Below are the code and all the weights of a small trained network. Each question names an input and a target symbol and asks about switching units off, where a switched-off unit gives its printed mean instead of its output.

import numpy as np


def w(rows, s, z=0):
    codes = np.array(rows[::2]) - 128.0
    scale = np.full(codes.shape[1], s)
    scale[-1] = z or s
    return codes * scale


def norm(h):
    return h / np.sqrt((h * h).mean(-1, keepdims=True) + 1e-5)


def f(y):
    return y / 2 * (1 + np.tanh(0.7978845608 * (y + 0.044715 * y**3)))


def softmax(a):
    e = np.exp(a - a.max(-1, keepdims=True))
    return e / e.sum(-1, keepdims=True)


def log_softmax(a):
    a = a - a.max(-1, keepdims=True)
    return a - np.log(np.exp(a).sum(-1, keepdims=True))


def net(x, mask):
    ids = ['ΔΘΦβεμστψω'.index(c) for c in x.split()]
    T = len(ids)
    res = E[ids] + P[:T]
    r = norm(res)
    for j in range(2):
        rows = slice(3 * j, 3 * j + 3)
        q, k, v = (r @ M[0][rows].T for M in (Q, K, V))
        z = softmax(np.where(np.tri(T) > 0, q @ k.T / 3**0.5, -1e9)) @ v
        o = O[0][rows]
        res = res + np.where(mask[j], z, o[:, -1]) @ o[:, :-1]
    y = f(norm(res) @ A[0][:, :-1].T + A[0][:, -1])
    res = res + np.where(mask[2:6], y, B[0][:, -1]) @ B[0][:, :-1]
    return log_softmax(norm(res)[-1] @ U[:, :-1].T + U[:, -1])


Q, K, V, O, A, B = {}, {}, {}, {}, {}, {}
E = w([
[217,92,112,126],'Δ',
[5,209,57,192],'Θ',
[57,191,192,91],'Φ',
[6,51,171,81],'β',
[46,134,92,165],'ε',
[95,103,167,227],'μ',
[178,192,197,146],'σ',
[190,232,133,97],'τ',
[209,147,144,202],'ψ',
[113,39,52,96],'ω',
],0.016)
P = w([
[169,32,153,254],'0',
[227,136,103,221],'1',
[206,107,117,173],'2',
[164,89,155,122],'3',
[196,146,135,130],'4',
[166,122,168,92],'5',
[155,128,176,82],'6',
[179,146,161,115],'7',
[123,53,236,75],'8',
[158,140,179,94],'9',
],0.0038)
Q[0] = w([
[133,55,243,162],'H1',
[158,100,128,97],'H1',
[107,123,124,237],'H1',
[215,138,255,153],'H2',
[162,168,170,110],'H2',
[177,17,148,86],'H2',
],0.011)
K[0] = w([
[137,186,191,254],'H1',
[11,149,66,194],'H1',
[188,105,164,163],'H1',
[202,168,190,229],'H2',
[65,211,176,40],'H2',
[148,78,70,215],'H2',
],0.0087)
V[0] = w([
[176,1,85,141],'H1',
[43,175,100,63],'H1',
[174,140,197,186],'H1',
[158,69,62,79],'H2',
[129,149,206,96],'H2',
[127,88,142,97],'H2',
],0.0087)
O[0] = w([
[71,38,191,148,255],'H1',
[67,57,143,157,108],'H1',
[103,139,215,85,89],'H1',
[162,71,37,35,181],'H2',
[150,136,185,128,36],'H2',
[218,62,172,3,152],'H2',
],0.0065,0.0026)
A[0] = w([
[245,112,100,80,63],'N1',
[178,217,204,157,252],'N2',
[241,149,154,90,163],'N3',
[99,219,71,134,197],'N4',
],0.012,0.0032)
B[0] = w([
[96,224,254,224,158],'N1',
[165,55,91,87,254],'N2',
[44,216,65,156,169],'N3',
[15,85,188,57,201],'N4',
],0.0089,0.0066)
U = w([
[127,188,176,222,99],'Δ',
[212,117,61,181,120],'Θ',
[143,122,125,115,12],'Φ',
[141,68,160,107,17],'β',
[42,94,113,187,171],'ε',
[154,44,187,200,114],'μ',
[182,149,155,78,254],'σ',
[99,180,67,50,169],'τ',
[117,125,214,63,94],'ψ',
[152,30,3,71,163],'ω',
],0.012,0.005)

Each question gives the input, a string of symbols that net reads in full, and the target symbol t.
The units are the heads (3 rows each of Q, K, V and O) and the neurons (one row each of A and B). Each row of codes is followed by its name. A weight is (code - 128) times the scale printed after its matrix; where a second scale follows, it is the last column's (O, A, B and U).
mask holds one flag per unit, heads first, then neurons. A switched-off unit (its flag False) gives its mean, the last column of its rows in O or B, instead of its output. The means were averaged over made-up inputs and are rounded, as every weight is.
A unit's drop is (log p(t) with every unit on - log p(t) with that unit switched off) / (log p(t) with every unit on - log p(t) with every unit switched off).
The circuit of an input: a set's keep is (log p(t) with only the set's units on - log p(t) with every unit switched off) / (log p(t) with every unit on - log p(t) with every unit switched off). Starting from all 6 units, units are removed one at a time, each time the one whose removal leaves the highest keep (on an exact tie, the one counted first), for as long as the keep stays at least 0.8.
units of the circuit, in order: the units of the circuit, biggest drop first
top k neurons: the k neurons with the biggest drops, biggest first
heads that matter: for each layer, one digit per head in row order, 1 if its drop is at least 0.15 and else 0, layers parted by /
drop when u is switched off: that unit's drop, to one decimal
input σ ε ω ε ω ε ε, target ω: top neuron -> N1
input τ Δ ψ β ψ μ ε, target ψ: units of the circuit, in order -> H1; H2
input Φ ε τ ε ψ Θ ε β τ, target τ: heads that matter -> 01
input ψ ψ ω ω ε ω τ, target ω: units of the circuit, in order -> N2; H1
input σ τ ω μ Θ Θ ε ω ω β, target ω: heads that matter -> 01
input ψ μ β σ τ ω ω ω Δ, target Δ: top 2 neurons -> N1; N3
input Θ ε τ ε ω ε ψ, target Θ: units of the circuit, in order -> N2; H2; N3; H1
input β ε ε Φ ε ω Θ ω ε β, target ω: heads that matter -> 11
input ε ε β ε ω Φ τ ω ε ε, target ω: heads that matter -> 11
input Δ ε ε ε Φ β ε σ β Δ, target Δ: heads that matter -> 00
input σ ε ε Δ ε Φ Φ ε τ, target τ: heads that matter -> 11
input ε ψ σ ω β ε τ ω τ τ, target ω: top 2 neurons -> N2; N1
input β ε ε Φ Φ Φ ψ, target Θ: drop when N2 is switched off -> 1.7
